Below is a small trained network, with its code and all its weights. Each question gives an input and a class and asks what happens when units are switched off, that is, made to give their printed mean instead of their output.

import numpy as np


def w(rows, s, z=0):
    codes = np.array(rows[::2]) - 128.0
    scale = np.full(codes.shape[1], s)
    scale[-1] = z or s
    return codes * scale


def f(y):
    return y / 2 * (1 + np.tanh(0.7978845608 * (y + 0.044715 * y**3)))


def log_softmax(a):
    a = a - a.max(-1, keepdims=True)
    return a - np.log(np.exp(a).sum(-1, keepdims=True))


def net(x, mask):
    res = np.array(x, float).reshape(1, 2) / 4 @ E
    y = f(res @ A[0][:, :-1].T + A[0][:, -1])
    res = res + np.where(mask, y, B[0][:, -1]) @ B[0][:, :-1]
    return log_softmax(res[-1] @ U[:, :-1].T + U[:, -1])


A, B = {}, {}
E = w([
[77,150,227,141,181,32,130,127,126],'x0',
[200,123,51,110,169,4,113,128,137],'x1',
],0.012)
A[0] = w([
[106,133,255,133,137,72,129,132,115,91],'neuron 0',
[94,131,203,130,108,213,138,128,120,119],'neuron 1',
[132,125,112,123,122,139,125,126,131,253],'neuron 2',
[163,131,85,133,95,212,132,138,107,100],'neuron 3',
[161,134,64,126,118,47,123,126,115,69],'neuron 4',
[115,133,169,128,110,173,128,127,124,83],'neuron 5',
[133,120,62,121,134,148,129,125,141,106],'neuron 6',
],0.018,0.015)
B[0] = w([
[47,172,130,112,85,146,119,91,161,221],'neuron 0',
[208,81,92,118,172,99,119,145,115,251],'neuron 1',
[163,238,188,193,70,74,113,128,7,242],'neuron 2',
[31,141,132,95,109,146,126,93,194,236],'neuron 3',
[172,78,86,115,224,155,120,135,164,217],'neuron 4',
[137,111,99,139,250,145,134,137,184,176],'neuron 5',
[43,107,129,90,146,132,128,102,205,183],'neuron 6',
],0.024,0.017)
U = w([
[19,181,133,111,124,127,98,84,179,119],'0',
[202,101,87,141,227,122,110,144,141,136],'1',
[142,191,177,216,82,100,118,133,2,249],'2',
[151,107,170,162,79,162,174,136,128,87],'3',
[119,89,142,156,99,145,155,148,126,91],'4',
[111,68,132,110,115,166,134,179,140,97],'5',
[91,72,121,146,112,141,141,185,129,96],'6',
[130,116,141,140,116,172,200,165,140,91],'7',
],0.014,0.012)

Each question gives the input, the list of numbers given to net, and the class t.
The units are the neurons (one row each of A and B). Each row of codes is followed by its name. A weight is (code - 128) times the scale printed after its matrix; where a second scale follows, it is the last column's (A, B and U).
mask holds one flag per neuron, in row order. A switched-off neuron (its flag False) gives its mean, the last column of its row in B, instead of its output. The means were averaged over made-up inputs and are rounded, as every weight is.
A unit's drop is (log p(t) with every unit on - log p(t) with that unit switched off) / (log p(t) with every unit on - log p(t) with every unit switched off).
The circuit of an input: a set's keep is (log p(t) with only the set's units on - log p(t) with every unit switched off) / (log p(t) with every unit on - log p(t) with every unit switched off). Starting from all 7 units, units are removed one at a time, each time the one whose removal leaves the highest keep (on an exact tie, the one counted first), for as long as the keep stays at least 0.8.
units of the circuit, in order: the units of the circuit, biggest drop first
most important unit: the unit with the biggest drop
k most important neurons: the k neurons with the biggest drops, biggest first
drop of u: that unit's drop, to one decimal
input [-2,-7], class 1: units of the circuit, in order	(neuron 1)
input [-7,7], class 0: 3 most important neurons	(neuron 6; neuron 1; neuron 3)
input [-3,3], class 2: 4 most important neurons	(neuron 0; neuron 1; neuron 3; neuron 2)
input [-8,7], class 0: 3 most important neurons	(neuron 6; neuron 3; neuron 1)
input [4,5], class 1: 2 most important neurons	(neuron 3; neuron 4)
input [-6,5], class 0: 2 most important neurons	(neuron 1; neuron 6)
input [-3,-4], class 1: 3 most important neurons	(neuron 1; neuron 0; neuron 5)
input [7,8], class 1: 4 most important neurons	(neuron 4; neuron 3; neuron 6; neuron 2)
input [3,1], class 2: 2 most important neurons	(neuron 3; neuron 6)
input [-3,-2], class 2: 2 most important neurons	(neuron 0; neuron 2)
input [0,-2], class 2: drop of neuron 4	0.1
input [2,-8], class 1: drop of neuron 3	0.0
input [3,-8], class 1: drop of neuron 1	0.9
input [-3,1], class 2: most important unit	neuron 0
input [-3,-6], class 1: drop of neuron 1	1.2
